Each row is followed by its grade, which names the range that a hidden value of the row falls in. A new part has a new value, new ranges and new names.
[-67,137,42,81,-29,11,142,286,153,49,17,151,167,-1,110,-291,-280,-73,31,117,8,130,67,18,-29,44,-81,-108,-89,-121,-216,76,28,-56,-155,-270,-26,318,102,-135,-15,82,107,26,-146,54,-83,19,-47,-126]  B
[-3,-192,387,114,-194,-295,-24,-91,-303,-210,-427,-192,-127,73,-173,411,-72,150,87,-98,334,-45,129,22,344,-290,-57,272,-259,-109,-77,225,-5,86,-126,342,-249,-88,155,157,-171,323,-62,-92,442,-233,363,252,-172,-122]  V
[-180,-304,356,-211,50,286,-19,302,335,56,-49,133,-141,-61,-490,30,-233,211,-20,137,121,298,162,250,-93,330,-6,165,21,79,-405,187,-39,-170,-377,4,69,27,50,-353,-387,304,-134,-159,232,381,398,90,-105,161]  V
[260,-289,254,-35,-176,43,294,58,32,128,-70,-1,327,-301,-141,-9,-283,45,64,254,146,53,145,73,-81,66,-128,23,-35,-71,-205,333,-59,-213,-10,138,121,117,80,8,-188,172,-186,-96,136,112,337,-208,-233,-316]  Z
[136,66,170,-4,121,116,287,35,-40,29,98,163,237,35,92,-67,-258,176,-35,-63,-188,44,-43,132,-143,65,-102,-52,-45,-235,202,115,-9,-372,280,-49,218,214,46,68,259,-269,-25,174,-391,41,3,-81,136,-37]  N
[-126,-5,263,329,337,-445,-138,-44,20,73,188,265,-122,425,162,-212,-22,95,-159,0,-11,56,214,-121,190,-6,159,-294,-230,-353,-5,14,-158,-97,-350,239,-307,-40,-105,-114,-233,131,-77,210,130,-23,-83,96,33,-27]  J
[159,386,79,109,73,-178,-28,249,-133,68,351,59,118,213,336,-406,-13,80,-142,31,-25,183,71,-22,-60,128,40,-240,-322,-132,-1,-97,-97,-233,-307,-207,149,396,98,-216,118,-338,338,109,-407,110,-58,125,23,168]  M
[99,208,83,197,71,-88,4,120,-107,75,340,20,-102,64,120,-178,-73,79,-237,105,2,53,-131,-154,78,67,-192,-118,-179,-139,89,154,-94,-228,-13,305,21,142,-48,-191,281,-204,-90,112,-44,-27,-43,-56,30,-87]  Z
[288,424,-261,-104,-217,183,71,316,214,-114,111,55,202,-232,-88,-289,-52,-188,-250,226,218,266,-85,-103,40,192,-100,13,-109,136,-219,164,-25,-14,72,-289,156,497,90,-339,106,-28,193,54,-207,220,-109,27,-110,94]  W
[211,149,148,40,195,49,195,303,285,-131,303,254,-33,50,157,-223,-203,-14,109,0,-301,167,-98,74,-159,114,-109,-192,-43,-131,-10,12,119,-272,69,-140,35,234,-61,-329,318,-188,2,-26,-191,128,-121,-200,162,42]  B
[188,-389,139,432,181,-63,103,-104,69,-94,242,286,-200,168,-34,289,-118,367,127,95,-162,-170,-39,389,-329,47,-357,-225,201,-417,94,12,49,-269,274,365,-218,-204,-190,-56,248,-109,-256,-258,-92,-177,162,-23,507,98]  B
[301,76,-145,189,-9,-216,-220,-54,10,-280,-38,81,-47,109,-17,-26,179,-39,-91,125,189,24,195,-40,281,-190,-21,-5,-61,-54,-224,-20,-133,133,-69,91,-295,23,-59,-128,-162,100,199,-42,281,-13,59,175,-79,197]  B
[157,-298,-58,-28,-209,323,235,92,247,-277,-427,39,105,-144,-293,271,-276,-5,297,186,-30,-97,158,416,-38,-231,-234,211,230,124,-317,48,8,75,208,-170,-102,-18,-95,-198,-296,303,162,-248,366,39,301,-79,-99,92]  N
[427,218,339,239,-244,-451,215,60,-138,-287,-83,107,4,303,91,218,-1,89,-95,-113,262,358,-75,-36,-1,-39,32,-174,-282,-53,213,90,270,103,-87,-70,-166,98,149,-12,-148,106,119,-93,-156,-149,78,105,12,43]  B
[454,217,201,208,-66,-281,-113,272,65,-327,221,76,-135,-49,-76,-70,-14,-69,-21,100,282,294,-108,-166,6,256,-139,-145,-399,-80,-204,150,187,-56,-139,312,-137,196,-10,-367,170,-5,257,-319,269,35,40,190,-86,-6]  W
[172,-54,96,-38,127,-132,177,-248,-200,100,392,-123,237,13,345,-186,211,9,-239,-169,-80,-97,-218,-250,90,-159,15,-8,-3,-123,39,354,-253,-223,207,272,78,182,39,-14,104,-280,-294,367,-404,-28,0,-259,176,-162]  V
[308,2,428,-261,-116,27,271,260,362,31,-81,200,245,-152,-118,-194,-294,-87,16,32,52,279,171,98,-9,32,129,4,-107,25,-290,264,21,-231,-196,-213,170,148,195,-183,-362,135,-53,-33,27,351,124,-162,-218,-112]  J
[9,-8,106,78,269,-231,-87,182,236,-117,166,161,-112,109,-8,-95,-135,16,-17,181,18,130,32,7,86,10,74,-91,22,-67,-39,-6,71,-75,-163,-47,-285,125,-97,-159,-69,239,-141,89,68,35,-23,-224,-25,113]  P
[47,-36,-36,69,96,13,-81,-38,19,-11,93,117,-19,90,-57,-66,-50,173,-119,86,78,-153,19,144,22,72,10,30,-35,-110,-51,35,-319,-152,41,180,-105,22,-135,-189,-33,-6,6,71,-27,55,95,112,86,190]  V
[-103,264,109,-152,-150,18,144,220,-37,150,98,-54,148,-249,65,-365,-256,-33,-260,52,278,346,-199,-373,196,260,-94,123,-237,87,-54,316,-19,-38,-182,-163,95,434,261,-118,148,17,11,173,-315,101,-73,-61,-152,-230]  M
[-112,-75,-44,74,534,-169,-274,-242,-395,-262,118,-240,-122,62,105,215,85,165,49,-55,-90,-232,-19,-140,371,-352,-156,256,72,-145,264,-90,-22,-114,317,322,-329,102,-109,289,465,-161,-16,289,96,-298,84,-151,41,141]  N
[634,344,-413,-217,-337,185,42,192,-46,-258,8,-150,336,-172,144,-265,13,23,-21,212,137,66,67,235,-50,168,44,113,-200,281,-181,-184,-281,-88,-39,-424,297,544,4,-441,13,-303,816,-77,-268,260,203,182,-144,476]  X
[169,-118,-23,-10,-97,-62,107,90,50,-176,205,37,164,-131,84,-102,-16,3,61,59,7,45,-61,116,-86,-53,-161,0,115,4,-200,201,85,38,60,-126,-75,135,29,38,113,-95,-112,-188,-270,-133,7,-86,111,-105]  X
[253,-360,-248,-126,-141,71,-216,-124,-5,-528,-337,-194,98,-191,-240,242,359,-73,247,87,-7,-221,477,333,303,-456,-51,358,106,1,-628,69,-183,133,104,27,-43,39,-10,20,-158,82,159,-231,562,-7,396,317,-81,234]  L
[-2,-413,284,-47,-144,180,421,128,293,50,133,234,240,-249,40,-225,-382,-28,222,-3,-67,87,-264,90,-316,23,-306,6,303,96,-372,389,122,43,56,-129,-144,-130,28,-102,-193,77,-197,-371,-226,-14,26,-367,101,-391]  M
[-324,-111,160,-120,233,-58,32,-286,-449,9,-142,-257,179,-137,-140,242,-111,131,-100,-92,171,-159,85,-221,369,-106,-58,326,-133,-82,289,221,-129,-42,294,303,-129,161,36,415,211,48,-177,356,46,-250,155,-7,-182,-266]  Z
[-359,128,69,-253,261,300,-74,213,-40,109,-80,28,126,-39,-146,-235,-305,143,12,1,62,150,263,-3,143,276,25,203,-172,30,-96,-73,-189,-113,-234,-262,36,377,87,-65,45,-7,281,185,-100,213,115,214,-263,72]  J
[543,96,200,267,1,-266,106,162,224,-298,398,227,3,-61,101,-75,52,-173,-22,37,137,258,-442,-211,-242,20,-233,-235,35,-85,-172,252,359,-49,231,177,-251,77,29,-245,138,-27,-38,-282,-114,-12,-112,-252,216,-32]  B
[416,149,50,13,41,-256,-90,75,208,-176,279,-102,-136,53,55,-39,286,-259,-175,123,30,49,128,-114,295,-390,15,-94,-5,171,-237,82,-60,22,-143,79,-181,70,-67,-438,-295,30,-47,63,297,115,15,-309,-91,158]  P
[24,-208,8,-165,65,257,84,-105,58,-179,-181,100,155,-125,-253,46,-260,146,-95,64,10,176,7,59,144,-3,-151,286,218,151,-41,155,29,1,199,14,-39,-72,-73,94,-204,40,170,26,146,58,153,-87,-151,24]  P
[-80,-24,-4,-192,117,-91,-122,120,71,-152,308,-95,-45,-98,1,-143,88,-17,-90,-5,-106,110,254,52,289,-79,-75,65,-14,0,-217,188,45,3,-205,-64,10,223,40,43,202,-218,-199,9,-80,-103,-70,57,21,-139]  N
[114,160,131,183,1,-271,269,-85,-213,-51,53,-77,-80,105,83,282,-236,151,-117,-41,293,-73,-354,-178,94,119,-62,-22,-210,-62,559,156,-23,-14,265,281,-338,216,-89,-61,312,176,-254,241,-257,-315,-9,-184,53,-178]  J
[-231,-66,306,167,164,76,245,-64,-39,286,-19,294,63,287,-11,-93,-337,255,-126,-73,4,38,26,-15,-55,180,-31,-122,-91,-182,183,108,-252,-134,-52,98,-127,-68,-73,-109,-225,113,-102,210,-165,56,50,-6,6,-118]  N
[-66,-74,60,-113,6,188,106,42,-80,7,-122,52,9,20,-41,-32,-265,345,-55,28,-41,90,0,170,78,138,-37,221,-23,-53,111,51,-184,-222,-18,-89,134,138,44,-18,118,-37,1,151,-184,93,215,46,22,157]  V
[-230,-443,461,80,204,51,187,-289,-419,136,-292,-202,152,54,-104,478,-246,365,162,-174,-57,-345,192,249,20,-257,-179,226,-73,-452,127,183,-115,-429,282,448,94,30,143,362,62,-30,-146,210,65,-161,451,115,113,-155]  W
[599,297,23,15,70,-78,151,-1,117,-98,305,379,410,16,-101,-246,11,-54,-421,150,125,278,-105,-149,-142,265,144,-242,-87,-41,169,261,-40,-209,345,150,121,112,-153,-13,-86,-123,-65,177,-195,194,-123,-147,-163,-28]  L
[147,-170,116,-259,-66,364,240,162,156,-31,-52,55,183,-301,-49,-139,-370,86,280,-17,-37,-78,-81,210,-123,107,-160,240,57,70,-249,166,-169,-197,115,-107,58,147,34,-197,133,-61,48,-173,-134,157,190,-114,-42,-68]  W
[96,14,-349,163,-76,40,-260,-124,212,-200,336,249,-142,285,-242,-134,539,7,-618,95,86,203,118,35,138,39,-47,-136,157,71,-392,231,-239,260,-81,198,-80,-175,-228,-353,-442,-85,-59,-27,81,90,-81,390,207,277]  Z
[305,187,148,-227,-87,-11,110,206,124,66,177,10,204,-161,36,-283,2,-65,-144,135,29,192,187,10,46,29,92,-25,-155,101,-164,91,-151,-227,-185,-276,258,302,153,-266,-123,-135,71,66,-158,326,108,-153,-122,136]  Z
[-382,-636,250,71,527,-454,-361,-211,-32,-181,396,155,-60,154,68,-171,185,170,121,-111,-158,108,455,16,203,-46,4,-91,127,-239,-375,105,108,186,-473,193,-471,-236,-102,375,-162,-72,-192,-228,122,-286,24,187,120,-239]  B
[119,-56,-49,42,120,-145,-288,23,-145,-263,156,-59,34,38,53,-74,215,103,36,-33,67,-63,101,107,78,-55,-7,95,-114,-228,-319,73,-99,-117,-58,157,-43,217,57,45,201,-176,101,-62,-47,-54,132,350,109,165]  X
[258,401,13,149,-187,-341,100,201,-206,-233,67,-106,-42,56,318,-38,-174,37,-60,44,114,70,-299,-65,144,-151,-102,11,-229,-22,285,27,151,-53,58,-111,-84,313,99,0,414,-109,120,67,-278,-267,-118,-103,37,24]  X
[-307,-40,-39,-33,407,-9,-176,-109,-159,35,254,0,189,-140,42,-302,-69,8,-177,-4,31,66,38,-348,277,76,-141,112,-2,-166,-101,215,-43,-54,63,221,-139,224,14,268,253,-160,-11,248,-71,-98,-125,49,-83,-288]  B
[149,-449,335,-176,485,-552,-486,-149,-6,-367,422,-246,-174,-161,33,45,509,-66,111,18,-64,5,262,-105,339,-441,107,169,116,21,-413,43,103,-94,-245,257,-296,-85,42,56,-118,-80,-129,-137,418,22,282,-292,61,277]  L
[216,155,-173,58,-57,-111,-158,75,192,-258,97,138,-103,78,-117,-73,41,-22,-230,144,251,122,-36,14,162,29,-1,8,21,145,-150,45,-62,174,-72,3,-292,35,-126,-265,-191,118,138,-64,74,5,-59,96,-30,209]  J
[113,-98,178,148,-9,-317,117,123,145,15,320,163,-61,153,259,-188,-72,125,22,123,-108,7,32,224,-155,17,36,-259,-31,-74,-32,-45,-74,-116,-277,-167,-116,20,-66,-291,-118,-43,-42,-132,-251,-12,21,-171,256,143]  Z
[-443,-520,370,287,443,-546,-323,-221,-204,-135,240,67,-233,232,106,32,219,250,97,-132,13,57,147,-116,134,-49,-32,-50,-41,-365,-187,42,74,74,-338,257,-485,-149,35,183,-37,102,-146,-123,60,-245,139,178,331,52]  X
[-24,265,314,-73,89,85,112,283,-78,-33,72,115,56,122,158,-345,-210,-19,94,-212,-141,214,19,-151,111,-12,-63,17,-267,24,-81,101,-40,-62,-193,-120,15,135,69,-124,132,-190,147,4,-46,70,-61,32,-245,-183]  X
[196,90,-34,-147,111,53,85,327,-32,-218,5,-165,272,-462,43,-6,-273,-5,468,257,-31,-169,94,246,-222,176,-89,111,-232,-146,-30,-225,50,-401,260,-337,166,701,101,-116,670,-122,383,-122,-170,93,219,-75,31,245]  L
[467,-80,227,-34,-29,-185,203,-172,-120,-168,92,-151,135,-216,45,232,34,-17,-10,-61,71,-64,-65,-80,141,-265,-169,92,-24,-97,85,297,68,-192,360,284,-19,111,110,114,215,-145,-212,36,-34,-118,138,-258,61,-172]  J
[115,-304,33,179,78,3,-89,174,353,-90,260,294,45,-74,17,-277,-88,5,164,196,-132,3,156,298,-232,-1,-233,-170,189,-225,-613,62,46,-132,-155,-6,-105,-41,-32,-196,-122,-92,126,-408,70,93,36,85,235,41]  B
[-62,-193,-185,38,44,321,84,52,328,-60,-131,340,87,-83,-365,-53,-172,27,-53,297,-52,98,273,155,61,56,-180,19,247,-13,-211,115,-126,81,136,-148,-117,-51,-185,-100,-190,275,-200,-21,212,133,49,-73,-99,8]  M
[60,-158,277,197,133,-629,99,-81,-172,-50,304,-97,152,285,287,82,185,65,-35,27,-65,-24,246,130,-63,-161,195,-332,-181,-239,94,30,74,-99,-218,7,-78,203,-11,66,-202,-14,-123,116,-213,-219,105,-78,174,-25]  Z
[-167,-31,128,-248,68,-136,-25,179,-16,-111,-95,-184,28,-90,-1,31,-289,130,70,70,48,47,169,202,236,-83,81,242,-70,34,5,-2,83,-113,-229,-261,-18,332,140,127,57,73,48,123,-95,-81,125,-34,-100,46]  P
[218,105,78,77,91,-392,-99,-33,-51,116,440,-61,88,-60,158,-202,144,-75,-282,182,165,36,192,-182,214,-149,-45,-185,-73,-53,-58,135,-79,-73,-193,89,-127,159,65,-5,-63,-145,-149,106,-131,-47,-58,-202,-28,-101]  P
[116,11,-95,219,26,-97,10,-68,-238,-96,52,-90,142,80,86,47,182,49,-34,102,-16,-105,202,39,34,-85,-89,-88,-173,-244,-62,11,-164,-119,106,112,58,279,-15,-66,119,-103,128,100,17,-52,169,182,74,92]  L
[81,-245,312,341,43,-332,48,-256,-390,-197,-54,-86,-33,110,35,313,107,221,-10,-100,125,41,-83,-140,54,-32,-167,10,-244,-365,85,193,74,-128,158,494,-102,36,80,94,136,20,38,-14,142,-194,291,192,205,-22]  Z
[288,205,205,90,95,-157,64,-31,-322,-139,101,-54,42,44,52,111,-91,194,-70,-67,227,42,-268,-160,-24,197,-34,46,-321,-86,346,46,-50,-221,231,284,-68,234,-5,-75,326,-119,178,100,-168,-46,151,20,-11,114]  V
[138,115,-173,-15,271,-200,-136,-62,-209,-258,376,-221,22,-25,149,131,312,-30,12,6,14,-272,-91,-13,72,-267,-44,66,82,20,151,-54,-64,-19,349,9,-253,285,-84,57,442,-199,-170,138,-314,-239,-9,-209,173,218]  Z
[27,-129,168,195,145,-178,63,-144,-163,-148,42,114,89,248,-96,158,-30,173,-158,-16,55,66,-12,9,-2,41,6,-71,-71,-164,155,191,27,-35,143,354,-143,-54,-164,133,-123,74,-99,103,76,-170,102,85,-23,-102]  Z
[-288,-117,-34,155,268,-33,-93,-76,-62,20,-18,44,20,147,-45,-30,-60,143,-105,160,-79,-19,289,57,154,-19,-42,-24,-47,-196,-25,-86,-155,-98,-70,9,-72,138,-97,-71,-126,74,163,222,130,23,102,96,40,173]  M
[516,-50,265,-66,-66,-64,219,131,44,-82,128,-109,226,-165,99,63,21,38,102,84,52,71,-119,149,-298,-8,-4,-11,-82,-80,-145,65,43,-425,114,-112,250,390,216,-303,-11,-85,160,-39,-265,284,351,-234,182,333]  X
[-225,-73,354,88,181,-212,106,108,-10,82,204,181,101,53,-26,-212,-296,121,-34,102,28,283,221,-64,-75,417,-9,-242,-312,-56,57,4,65,-30,-344,-37,-93,113,-94,-147,-162,23,256,-106,11,14,30,59,-102,-160]  V
[339,-93,65,33,-140,140,242,-20,-40,-168,-105,75,123,23,120,-34,-169,132,105,-61,-107,-38,-164,139,-38,-116,-141,120,19,-37,-66,149,-138,-153,204,86,51,-9,-39,-140,26,-108,130,-53,-25,26,169,-60,31,24]  X
[25,-85,53,162,147,-40,162,14,-111,-35,-16,34,-21,179,291,63,-204,313,113,29,-284,-62,-28,258,-37,-187,-129,11,92,-312,216,-123,0,-353,116,-172,62,210,83,59,301,-140,-12,208,-339,-66,131,-156,319,244]  J
